Where the symbols take the units:
φ: z262->z593, z324->z262, z883->z324, z829->z719, z287->z983, z461->z912, z729->z489, z489->z550, z803->z285, z719->z679, z563->z571, z79->z404, z912->z780, z404->z461, z983->z883, z550->z287, z534->z829, z359->z860, z436->z729, z928->z811, z159->z534, z811->z79, z586->z803, z620->z159, z571->z985, z285->z359, z679->z436, z985->z586, z593->z620, z780->z563, z617->z928, z860->z617
ω: z262->z563, z324->z571, z883->z985, z829->z79, z287->z803, z461->z159, z729->z860, z489->z359, z803->z287, z719->z811, z563->z262, z79->z829, z912->z620, z404->z534, z983->z586, z550->z285, z534->z404, z359->z489, z436->z617, z928->z679, z159->z461, z811->z719, z586->z983, z620->z912, z571->z324, z285->z550, z679->z928, z985->z883, z593->z780, z780->z593, z617->z436, z860->z729

Each row, then its unit:
31 2 8 -16 -3 24 6 -13 -2 -22 -7 2 306 -15 -5 -4 11 16 0 -2; unit z79
-268 18 41 -7 26 64 20 13 0 56 -2 -6 -104 15 21 -8 -7 23 9 -1; unit z324
-164 1 -29 -16 41 -60 -2 3 33 41 6 12 -243 9 4 3 7 22 -2 -2; unit z912
-24 0 4 8 14 38 -9 4 -1 63 7 -8 -297 -1 -3 3 -2 -16 -1 3; unit z860
-275 -5 14 -14 -21 65 22 -5 2 55 -2 2 -102 -11 -21 4 6 20 -7 1; unit z679
277 -10 11 -10 -15 64 -19 11 4 -29 -4 0 -105 24 24 0 -17 19 -11 -3; unit z571
26 -1 10 -16 4 29 9 -16 2 -22 -6 8 300 -17 -13 -6 8 14 -3 -6; unit z79
-24 1 6 1 -1 28 -9 14 2 -65 6 6 295 13 9 5 -14 12 -3 7; unit z983
160 -10 -16 6 32 -42 1 -18 31 -38 13 -4 244 -21 19 8 26 -25 2 -7; unit z985
-28 6 19 6 -15 22 -8 1 2 65 -10 5 -295 -3 6 -4 0 -13 -1 -5; unit z780
279 3 29 -1 -3 44 -22 12 6 26 -17 18 103 24 -3 -14 -16 -20 -3 -13; unit z550
163 5 -30 -6 37 -58 -2 -5 30 39 -9 18 -243 -15 -2 -11 24 21 0 6; unit z489
-268 5 30 -9 16 78 18 6 -1 -53 -16 -17 97 19 -1 -19 -14 -18 0 -8; unit z285
-24 1 7 8 9 40 -8 2 -2 64 9 -5 -302 0 -7 4 -3 -12 -3 2; unit z860

From each start, follow one symbol. Which unit do you reach?
Answers are names.
---
-94 3 -25 4 -26 -29 -17 -10 -29 -44 -4 -11 279 -14 3 -5 3 -2 -2 1
φ	z285
---
279 -2 13 -10 -13 61 -20 14 3 -25 -4 1 -102 21 24 1 -15 22 -11 -2
ω	z324
---
279 -4 12 -10 -15 63 -21 12 1 -28 0 4 -110 16 23 -1 -18 20 -10 -3
φ	z985
---
-169 -11 -10 -8 11 -31 -1 -7 30 40 -6 -10 -246 -6 -6 0 21 22 4 4
ω	z489
---
-167 -2 -21 4 16 -48 -4 -18 33 -42 9 7 242 -17 21 10 25 -20 -3 -7
φ	z324
---
22 8 19 12 -14 29 7 7 -5 23 6 12 -303 7 -9 8 -2 -12 5 5
ω	z860
---
-167 1 -27 -18 40 -62 -1 4 29 36 2 15 -241 8 5 4 10 22 -4 -9
φ	z780
---
275 -7 12 -9 -9 59 -16 10 0 -27 -5 0 -107 18 23 3 -12 21 -11 -2
φ	z985
---
-166 -15 -9 -9 12 -30 -2 -1 31 41 -8 -16 -247 -12 -8 -2 22 22 5 7
φ	z860
---
280 -9 15 -8 -18 61 -17 14 -1 -29 -6 0 -100 21 21 7 -14 25 -9 -3
φ	z985
---
167 -13 -8 -14 9 -30 -2 8 31 36 4 -15 -244 13 3 12 2 27 4 -4
ω	z912
---
279 -3 16 -13 -14 62 -21 16 3 -29 -4 -1 -103 19 16 5 -16 23 -10 -6
φ	z985
---
-91 1 -26 5 -24 -27 -15 -12 -23 -43 -2 -14 280 -19 4 -6 5 -2 -1 -2
φ	z285
---
92 -10 -12 7 -6 -43 16 2 -21 45 -12 5 -286 -6 10 -10 -7 2 4 5
φ	z571
---
27 -2 10 5 5 37 15 -8 -2 24 -7 -10 -302 -5 6 -10 5 -13 2 -4
ω	z780
---
98 -5 -18 6 -9 -42 17 1 -27 42 -10 5 -287 -3 12 -8 -7 2 -1 5
φ	z571
---
-270 7 28 22 -15 42 19 -6 4 -56 16 19 100 -23 -2 22 15 -18 0 15
φ	z912
---
275 -4 14 -12 -17 64 -24 16 7 -27 -1 3 -99 18 26 2 -11 21 -10 -5
ω	z324
---
274 15 39 -6 20 63 -18 -10 5 -28 3 -2 -99 -19 -27 -4 13 20 9 2
ω	z679
---
-169 -15 -8 -5 9 -36 -4 -4 33 43 -3 -16 -245 -11 -3 -5 20 23 3 3
ω	z489
---
28 -4 10 2 11 39 9 -11 -1 23 -6 -9 -306 -8 10 -8 3 -10 -2 -4
ω	z780
---
-169 -1 -20 1 15 -49 -2 -17 34 -39 9 8 246 -17 12 14 22 -21 0 -5
φ	z324
---
-169 -13 -15 -9 11 -33 0 -9 31 39 -6 -15 -247 -8 -9 -3 20 25 3 6
